Here is a tiny trained network, its code and every weight. The questions are about switching its units off for an input and a class, where a switched-off unit gives its printed mean instead of its output.

import numpy as np


def w(rows, s, z=0):
    codes = np.array(rows[::2]) - 128.0
    scale = np.full(codes.shape[1], s)
    scale[-1] = z or s
    return codes * scale


def f(y):
    return y / 2 * (1 + np.tanh(0.7978845608 * (y + 0.044715 * y**3)))


def log_softmax(a):
    a = a - a.max(-1, keepdims=True)
    return a - np.log(np.exp(a).sum(-1, keepdims=True))


def net(x, mask):
    res = np.array(x, float).reshape(1, 5) / 4 @ E
    y = f(res @ A[0][:, :-1].T + A[0][:, -1])
    res = res + np.where(mask, y, B[0][:, -1]) @ B[0][:, :-1]
    return log_softmax(res[-1] @ U[:, :-1].T + U[:, -1])


A, B = {}, {}
E = w([
[141,172,225,201],'x0',
[128,129,126,128],'x1',
[118,29,177,147],'x2',
[210,107,125,147],'x3',
[139,153,204,2],'x4',
],0.0096)
A[0] = w([
[15,187,127,129,182],'n1',
[144,176,140,50,134],'n2',
[163,142,210,87,65],'n3',
[115,133,118,136,85],'n4',
[130,163,167,199,120],'n5',
[132,114,58,97,10],'n6',
[137,136,148,92,30],'n7',
[172,120,81,190,32],'n8',
[139,152,167,162,68],'n9',
[101,156,115,230,73],'n10',
[135,162,192,149,58],'n11',
[107,158,65,180,37],'n12',
[150,166,156,153,51],'n13',
[112,75,152,130,45],'n14',
[136,189,92,131,97],'n15',
[134,165,158,163,35],'n16',
[93,68,157,135,66],'n17',
[178,149,156,84,68],'n18',
[137,73,66,88,56],'n19',
[44,125,127,122,121],'n20',
[216,102,105,112,107],'n21',
[133,157,163,174,68],'n22',
[254,160,104,138,175],'n23',
[160,213,111,134,121],'n24',
[136,138,79,100,2],'n25',
[142,173,120,125,29],'n26',
[129,110,77,161,57],'n27',
[135,174,103,116,80],'n28',
[142,57,164,140,79],'n29',
],0.013,0.003)
B[0] = w([
[116,103,9,180,239],'n1',
[179,60,154,132,252],'n2',
[165,51,114,144,255],'n3',
[124,118,132,138,126],'n4',
[100,152,127,54,219],'n5',
[55,124,156,73,195],'n6',
[90,63,147,148,156],'n7',
[139,71,142,125,215],'n8',
[62,133,133,78,171],'n9',
[200,48,142,131,249],'n10',
[57,132,111,75,198],'n11',
[145,61,148,142,223],'n12',
[53,126,132,115,161],'n13',
[89,156,144,209,161],'n14',
[104,185,176,222,183],'n15',
[51,112,145,96,161],'n16',
[99,173,136,236,181],'n17',
[125,39,131,154,204],'n18',
[47,146,166,56,223],'n19',
[85,103,60,161,186],'n20',
[61,124,48,163,191],'n21',
[69,124,135,80,177],'n22',
[113,124,6,177,239],'n23',
[101,211,183,213,208],'n24',
[52,141,167,127,157],'n25',
[76,126,147,175,140],'n26',
[144,83,167,102,198],'n27',
[104,144,168,173,159],'n28',
[98,204,130,234,198],'n29',
],0.02,0.0062)
U = w([
[129,39,159,142,64],'0',
[95,175,174,207,115],'1',
[52,128,130,52,100],'2',
[119,117,84,136,253],'3',
[118,126,2,138,86],'4',
[192,168,86,110,172],'5',
[211,251,129,53,96],'6',
],0.0073,0.012)

Each question gives the input, the list of numbers given to net, and the class t.
The units are the neurons (one row each of A and B). Each row of codes is followed by its name. A weight is (code - 128) times the scale printed after its matrix; where a second scale follows, it is the last column's (A, B and U).
mask holds one flag per neuron, in row order. A switched-off neuron (its flag False) gives its mean, the last column of its row in B, instead of its output. The means were averaged over made-up inputs and are rounded, as every weight is.
A unit's drop is (log p(t) with every unit on - log p(t) with that unit switched off) / (log p(t) with every unit on - log p(t) with every unit switched off).
The circuit of an input: a set's keep is (log p(t) with only the set's units on - log p(t) with every unit switched off) / (log p(t) with every unit on - log p(t) with every unit switched off). Starting from the 12 units with the biggest drops (on a tie, the unit counted first), units are removed one at a time, each time the one whose removal leaves the highest keep (on an exact tie, the one counted first), for as long as the keep stays at least 0.8.
circuit, biggest first: the units of the circuit, biggest drop first
unit that matters most: the unit with the biggest drop
top k neurons: the k neurons with the biggest drops, biggest first
drop when u is switched off: that unit's drop, to one decimal
input [-2,6,-8,-7,-4], class 1: circuit, biggest first => n15
input [-6,3,6,-5,-4], class 1: circuit, biggest first => n17; n14
input [5,1,3,7,1], class 4: circuit, biggest first => n23; n21
input [-6,0,6,6,3], class 1: circuit, biggest first => n29; n14
input [-6,-1,0,-3,-6], class 0: circuit, biggest first => n12; n27
input [-5,7,8,1,-6], class 1: top 2 neurons => n29; n17
input [4,2,-8,5,8], class 0: top 4 neurons => n2; n3; n18; n29
input [4,-4,-8,-6,3], class 1: top 2 neurons => n24; n15
input [2,2,4,-5,-3], class 4: circuit, biggest first => n1; n20; n2
input [0,3,-5,4,-6], class 0: top 3 neurons => n10; n12; n8
input [0,-1,3,-6,4], class 4: circuit, biggest first => n1; n20
input [-6,5,5,5,3], class 2: top 2 neurons => n19; n1
input [-6,-1,0,-4,-4], class 2: circuit, biggest first => n19; n6
input [7,-4,-1,-3,8], class 0: unit that matters most => n3
input [-1,-4,1,-7,5], class 4: top 2 neurons => n1; n20
input [7,-6,7,5,6], class 1: top 4 neurons => n29; n17; n14; n10
input [7,5,-1,4,6], class 2: top 3 neurons => n11; n10; n9
input [-2,-1,-8,-8,-5], class 1: top 2 neurons => n15; n24
input [5,0,-8,1,-6], class 1: top 2 neurons => n24; n15
input [5,1,-8,-7,3], class 1: unit that matters most => n24
input [-5,-7,-5,-7,-8], class 0: top 4 neurons => n12; n10; n27; n23
input [5,-4,-2,5,2], class 2: drop when n22 is switched off => 0.2
